Each row is followed by roughly how far along a hidden order it lies, from 0 to 9. A new part has a new order.
[ -5  -2  -3 -32   1  -7  -5  -6   3  40 -19  -1  13  -4  10 -12  20  -9
  21   1  -4   7 -13  -7 -17  -4 -11  20  -8  12 -15  -2 -32   3  11  15
   0 -13 -21   7   1  -6   1   7] : 0
[ -5  -2   1   6  -6  18 -10   0 -19   9  -1   1   6  -4   1  -3  14  -7
   0   2 -11  26 -14  -4   6  -1   5  20 -18  20 -33  -1 -17   8   2  -2
  -1 -13 -21  24  -6  -4  -2  -9] : 2
[  0   3   8 -44 -14  -9 -12  -7  11   1 -14  -4   3  -3  13 -12  25   0
  38  14 -11  24 -19  -4  -1  -4 -11  14  -5  23 -25   7 -19   3  13  40
 -10 -12  -5  23 -17  -1   4 -35] : 2
[  1   6   0 -22  -4   6 -14 -22  15  36 -21   1  -2 -19   9 -13  29 -22
  17  18  -9  18  -9  -7   2  -6  -8  14 -34  27 -31  10 -42   0   8  52
  -4 -22 -14  29 -19  -5  -3 -51] : 4
[ -3   3  -5 -28   2   3 -10 -10  11  33 -14   0  14 -11   9 -11  24  -2
  34  12  -9  19 -13  -9  -6  -5  -2  27 -24  13 -13   3 -36   5   6  34
  -5 -13 -18   8 -13  -5  -2 -30] : 1
[ -5   1  -1  -4  -7  16 -16  -1  -9   7   0   2   6  -6   3  -6  19 -13
   2   3 -11  28 -12  -4  11  -3   2  18 -17  10 -28   2 -18  10  -1  14
  -1 -18 -14  24  -8  -3  -3 -22] : 2
[  3  -1   3 -13 -19  14 -25  -7 -31 -17  -7  -5  10  -3   8  -8  27 -14
   2   4  -9  25 -15   0  24  -9  -2   9 -25  36 -26   3 -28   7 -13  22
  -1 -22   5  24 -26  -7  -4 -34] : 3
[  2  -6   6 -51 -10 -12 -15  -5 -14   4 -18  -5   8   4  12 -11  23 -11
  34  -5  -2  13 -17  -3 -10  -7 -15  16  17  42 -16  -4 -43   3   7  26
   1 -10 -17   0 -12  -6   2  13] : 0
[-13  -1   8 -29   2  11   0  32 -25  60  -4   4   8  -7   0  -1 -20   2
   8   2  -5   8 -10  -2  -5  10   6  12  15  -1 -20  15  14   9  40  -4
  -8  -5 -10  52   2   6   7  -7] : 9
[ -1  -5   3 -39  -8  -1 -17  -4   0 -11  -8  -1  28  -6  10  -7  17   2
  18   6 -10  34 -15  -5  13  -7   1  21 -10  27 -16  -1 -26   8  -5  40
  -5  -9  -9 -20 -20  -4   3 -22] : 1
[  3   6  -5  -7 -10  12 -25  -8  -1  -4  -5   0   6 -13   5  -9  23 -19
  -1  14  -8  48 -12  -5  28  -7   1  10 -31  41 -27  11 -38   4 -11  44
  -3 -23   4  32 -39  -5  -4 -59] : 6
[ -2   5  -5 -39   5   6 -10  -7  -1  34 -22   1   0 -18   6  -9  18 -22
   4   4  -1  10  -7  -6  -1  -4  -5  16 -37  33  -8  14 -37  -3   7  25
   2 -20 -18  36 -11  -6  -3 -14] : 8
[ -6  -4   8 -22  -6  -4  -7   6 -25  15  -9  -3   6   3   9  -8  11 -16
  10 -11  -2  -2 -16  -2 -22   1 -12  18   7  10 -20  -1 -28   4  11  -4
   3 -15 -16  24  -2  -3   5  18] : 2
[  3  -7  -6 -39 -15  -6 -29   4 -19 -19 -13  -6  28  -2  10  -8  12  -5
  17   3  -3  41  -9   0  30 -12   0  22  -4  42 -13  -4 -24   9 -18  36
  -2 -12   6 -20 -23  -7   2 -33] : 3
[ -2   7   7 -21  -7  -9   1 -14  14  33 -19  -4 -24  -4   9 -11  35 -19
  30   1  -6   1 -20  -5 -20  -3 -15   7  -7  23 -31   4 -26  -4  14  12
   0 -21 -23  48  -6  -6   2 -17] : 1

[  3 -13  -5  17   4  -4  18  -4  20 -12  25  -5  41 -11  -5   1  23  12
  -8   2  -2 -16 -21  21  19 -16  13 -23  -9 -31  21   2 -12   6   5  21
  36   6 -10 -26  34] : 6
[-22  -5 -23  13   6 -14   4  19  -4 -13  20 -30  11 -23 -12   1   7   8
 -13  11  -1  -6 -20 -11   6  -6   0 -20  -4 -16  -9  12  -3   4   3   1
  14  20 -31 -10  13] : 6
[ -2  -2  -4  16  -7 -19   0  27 -17 -12  50  -7  14 -23 -21   3  -1  27
  -5   1  -3 -13 -15   5  10  -1   0 -13  -6 -28  -4  11 -15  -3   4   4
   8  23 -21  -7  36] : 7
[ -1   1 -12  14   8 -26  -3  27 -24 -12  25   2   6 -54  -7   9  10  22
  -5  -5  -5 -30  -4  11   4 -10  -6 -24 -13 -17 -23   7  -7  -3   3  -3
  12  25 -41 -12  30] : 1
[ -1   1  -9   4  -3 -13   8  23   7 -19  31   0  14 -20 -10  -1  21   6
 -20  -2   6 -28 -16   2   6  -6   2 -16  -9 -22  24  25 -13   3   5   7
  46   6 -16 -10  39] : 1
[  0 -12  -5  18   0  -6  17   2  13  -3  21  -9  34 -16 -12   4  17  12
 -12   4  -1  -6 -24  14  12  -5  17 -25 -14 -32   9   2  -9   5   5  21
  33  16 -11 -21  32] : 7
[-11  10 -11  15   1  -6   0   8  -8 -24  21 -16   9 -22   9   4  11  18
  -4  -1  -5  -1  -2   4   3   5  -8 -23  -9 -13 -10  24 -12  17  -8 -10
  31  21 -14  -4   8] : 0
[  2   2  -5  19   7 -21  -5  19 -21 -15  32  -2  13 -28 -14   4   1  27
  -5   1  -3 -23  -8  10   6 -13  -4 -20  -6 -18  -7  12 -10   0   2  -4
  10  15 -21  -6  35] : 8
[  7   6  15  16   6 -16 -13   5 -20 -23  24 -14  14 -23  -7  12   8  15
  -9   9  -2 -19 -10  -9  -2 -15 -22   0  -9   0 -14  21  -2   5   2 -11
   4   3 -13   1  22] : 2
[  2   0  -8  30  12 -20  -7  23 -30 -13  19  -2  12 -39 -14   4  -5  24
  -8   7  21 -17  -9   7   4  -7  -7  -3   5 -20 -17  16 -11   1   0   7
  22  18 -27   2  24] : 2
[-14   6  -9  16  -2  -6   1  14   2 -17  24 -10  12 -29  -2   6  14  13
  -5   5  -1  -4  -9  -4   1  -1  -2 -15 -13 -13  -4   9 -16   5  -7  -3
  23  22 -20 -16  20] : 8
[  6   6  15  17   1 -17 -10  13 -18 -15  26 -15  15 -22 -16  12   6  17
 -13   7  -2 -16 -12 -10  -4 -11 -15  -2 -13  -4 -16  19   0   0   4  -4
  -4   3 -10   1  27] : 2
[-12   3  -6  17   6  -4  -5  23   0  -8  16  -8   3 -12  -3   1   7   1
  -5   8  -4 -24 -10  -8   8   4 -12 -15   2 -12  -6   3 -12  23  -2 -11
  27  14 -13 -19  15] : 2
[ -1   1 -15  15  -5   8   6  20  14 -30  28  -6  15  -6 -16   4  22   2
  -6  15  -3 -24  -6  13  29 -15   4 -16 -15 -22  24  14 -18 -13   5   3
  42   7 -12 -11  34] : 4
[  0  -1 -11  13  -4   3  20  16  27 -36  33   6  26  -6 -10  -1  42   8
 -11   5  -1 -44 -13  16  26 -15   5 -18  -7 -30  49  24 -20  -1  10   9
  63  -2 -12 -19  44] : 3
[  0  -2  -7  18   2  -9   2  19 -11 -15   8  -6  10 -31 -13  13  16  12
  -7   5   4 -18 -12   2   3 -10 -30  -9 -11 -25 -22  14 -14   4   4   1
  23  16 -24  -6   8] : 9
[ -2   1 -14  13  -4   8   5  21  18 -29  29  -6  13  -7 -16   3  19   3
  -6  14  -4 -25  -6  13  29 -14   4 -20 -13 -20  20  14 -18 -13   5   2
  42   6 -10 -11  35] : 3
[ -1   2 -13  17   6 -27  -1  30 -18  -7  30   5   7 -54 -10   9   9  24
  -7  -5  -3 -30  -7  12   3  -8  -5 -25 -16 -21 -25   5  -7  -4   3   0
  12  33 -41  -9  33] : 3
[  4   9 -11  26  11 -18  -3  21 -10 -11  21  -3  12 -38  -4   6   9  12
 -10   2   1 -27  -8   7   4 -11   8 -14 -12  -6 -11  14   0  -3   2   3
  24  15 -16  -6  38] : 6
[  5   2  -8  19  16 -13  -6  11 -17 -23   9   1   8 -43   1  11  10  17
  -3   3  -2 -33  -5   8   5 -18 -23  -8  -6 -12 -20  14  -9   5   1  -9
  28  11 -23  -5  10] : 8
